Below are the code and all the weights of a small trained network. Each question names an input and a class and asks about switching units off, where a switched-off unit gives its printed mean instead of its output.

import numpy as np


def w(rows, s, z=0):
    codes = np.array(rows[::2]) - 128.0
    scale = np.full(codes.shape[1], s)
    scale[-1] = z or s
    return codes * scale


def f(y):
    return np.maximum(y, 0)


def log_softmax(a):
    a = a - a.max(-1, keepdims=True)
    return a - np.log(np.exp(a).sum(-1, keepdims=True))


def net(x, mask):
    res = np.array(x, float).reshape(1, 8) / 4 @ E
    y = f(res @ A[0][:, :-1].T + A[0][:, -1])
    res = res + np.where(mask, y, B[0][:, -1]) @ B[0][:, :-1]
    return log_softmax(res[-1] @ U[:, :-1].T + U[:, -1])


A, B = {}, {}
E = w([
[152,247,184,168,125,95,178],'x0',
[69,102,181,116,213,154,152],'x1',
[178,96,238,151,108,172,58],'x2',
[122,145,86,168,73,45,40],'x3',
[206,125,17,27,179,88,94],'x4',
[98,170,90,197,246,102,135],'x5',
[101,159,87,102,129,231,74],'x6',
[200,65,91,254,94,117,204],'x7',
],0.0073)
A[0] = w([
[147,126,95,140,114,104,149,87],'n1',
[137,101,118,72,32,116,172,148],'n2',
[135,139,6,184,116,78,77,137],'n3',
[59,171,251,196,63,115,101,132],'n4',
[134,107,149,121,73,141,182,83],'n5',
[127,159,143,112,105,135,155,102],'n6',
[109,201,133,111,125,175,99,106],'n7',
[140,119,72,166,134,99,101,123],'n8',
[87,208,133,151,150,59,189,125],'n9',
[104,211,131,96,132,181,97,121],'n10',
[106,95,127,118,129,131,152,59],'n11',
[135,115,114,90,51,124,153,124],'n12',
[113,134,169,111,129,130,149,104],'n13',
[118,120,180,126,184,137,125,33],'n14',
[49,123,76,85,128,72,88,120],'n15',
[104,196,136,102,124,171,104,153],'n16',
[162,100,94,132,130,137,143,67],'n17',
[98,204,130,145,140,66,195,122],'n18',
[89,125,206,80,184,147,94,123],'n19',
[121,125,108,127,150,98,138,64],'n20',
[107,205,131,103,129,177,98,123],'n21',
[93,119,215,60,194,155,102,149],'n22',
[194,229,144,92,120,75,33,129],'n23',
[87,143,166,146,111,107,118,69],'n24',
[169,207,137,97,123,90,57,185],'n25',
[127,127,111,126,146,129,100,3],'n26',
[96,162,197,164,91,129,113,161],'n27',
[148,151,123,107,93,125,110,85],'n28',
[56,119,81,82,133,77,100,108],'n29',
[45,123,78,80,119,65,96,158],'n30',
[134,100,125,115,131,160,119,146],'n31',
[153,123,92,106,150,138,128,45],'n32',
],0.016,0.0042)
B[0] = w([
[92,114,120,119,155,131,114,162],'n1',
[143,109,107,56,119,118,86,199],'n2',
[103,131,43,220,168,167,86,245],'n3',
[121,100,254,191,52,161,135,254],'n4',
[119,108,85,100,71,122,100,172],'n5',
[113,103,134,124,147,113,110,149],'n6',
[103,163,144,161,155,136,96,183],'n7',
[94,135,75,162,137,174,126,186],'n8',
[90,152,181,108,143,95,219,204],'n9',
[106,155,122,185,147,157,93,198],'n10',
[147,139,132,118,132,114,128,141],'n11',
[146,92,127,72,114,108,98,180],'n12',
[131,95,107,135,136,133,125,154],'n13',
[107,85,97,102,91,131,121,158],'n14',
[191,150,149,128,152,136,42,208],'n15',
[98,162,136,159,176,142,94,189],'n16',
[92,163,118,138,122,121,104,158],'n17',
[85,140,171,102,165,111,206,198],'n18',
[66,100,105,63,183,116,112,206],'n19',
[133,144,122,139,119,138,152,151],'n20',
[101,170,137,171,156,146,89,191],'n21',
[58,69,95,63,196,143,118,220],'n22',
[143,165,85,105,10,53,174,228],'n23',
[116,131,151,120,104,121,133,162],'n24',
[127,159,85,122,16,88,144,213],'n25',
[126,108,121,119,102,127,129,141],'n26',
[124,125,199,165,98,145,133,202],'n27',
[162,109,142,103,132,134,140,158],'n28',
[198,141,146,116,156,147,67,199],'n29',
[176,191,150,108,145,140,54,213],'n30',
[101,163,140,117,122,101,99,160],'n31',
[125,116,156,144,102,119,118,159],'n32',
],0.03,0.016)
U = w([
[190,153,20,93,165,112,41,179],'0',
[93,186,154,198,180,169,95,225],'1',
[127,141,109,131,165,67,237,48],'2',
[74,82,202,82,148,122,140,186],'3',
[180,70,175,197,75,168,137,41],'4',
[192,160,187,126,39,56,146,81],'5',
[211,150,171,93,254,127,183,4],'6',
],0.0076,0.002)

Each question gives the input, the list of numbers given to net, and the class t.
The units are the neurons (one row each of A and B). Each row of codes is followed by its name. A weight is (code - 128) times the scale printed after its matrix; where a second scale follows, it is the last column's (A, B and U).
mask holds one flag per neuron, in row order. A switched-off neuron (its flag False) gives its mean, the last column of its row in B, instead of its output. The means were averaged over made-up inputs and are rounded, as every weight is.
A unit's drop is (log p(t) with every unit on - log p(t) with that unit switched off) / (log p(t) with every unit on - log p(t) with every unit switched off).
The circuit of an input: a set's keep is (log p(t) with only the set's units on - log p(t) with every unit switched off) / (log p(t) with every unit on - log p(t) with every unit switched off). Starting from the 12 units with the biggest drops (on a tie, the unit counted first), units are removed one at a time, each time the one whose removal leaves the highest keep (on an exact tie, the one counted first), for as long as the keep stays at least 0.8.
units of the circuit, in order: the units of the circuit, biggest drop first
most important unit: the unit with the biggest drop
top k neurons: the k neurons with the biggest drops, biggest first
drop when u is switched off: that unit's drop, to one decimal
input [4,-6,5,8,3,-7,8,-1], class 5: units of the circuit, in order -> n23
input [-8,0,6,-5,0,-3,-4,3], class 0: top 4 neurons -> n4, n9, n18, n27
input [5,3,-7,7,-8,2,-5,-7], class 3: top 2 neurons -> n18, n9
input [0,-7,8,4,7,7,-1,0], class 0: top 3 neurons -> n3, n4, n8
input [-3,-2,6,5,8,-8,-8,-5], class 5: top 3 neurons -> n23, n25, n3
input [8,-5,-1,-8,-7,1,-7,5], class 3: top 2 neurons -> n18, n23
input [-2,-5,3,-8,-4,3,-6,7], class 4: top 4 neurons -> n23, n22, n25, n19
input [6,-3,3,2,-6,-3,-7,6], class 4: top 2 neurons -> n4, n23
input [3,6,1,5,2,-8,0,-4], class 5: top 3 neurons -> n3, n23, n25
input [-7,3,-1,-8,-7,0,-8,6], class 4: top 2 neurons -> n23, n19
input [-3,4,-8,-4,-6,1,4,1], class 6: top 2 neurons -> n4, n3
input [7,-5,4,6,5,1,-5,6], class 2: top 2 neurons -> n3, n4
input [3,5,-6,-3,7,7,-2,-8], class 6: top 2 neurons -> n9, n18
input [3,7,5,-7,-7,-4,3,8], class 4: units of the circuit, in order -> n4
input [1,-2,2,0,-4,-5,-5,8], class 4: top 3 neurons -> n23, n4, n25
input [1,-3,5,-7,5,-6,0,7], class 0: drop when n4 is switched off -> 0.8
input [1,-6,1,8,-7,7,1,1], class 4: drop when n4 is switched off -> 0.4
input [7,-6,-8,0,0,6,-4,7], class 2: drop when n9 is switched off -> 0.3
input [-6,1,4,-6,-2,-4,-1,0], class 3: drop when n3 is switched off -> 0.4
input [1,7,-2,-6,3,-6,-8,-5], class 3: most important unit -> n3
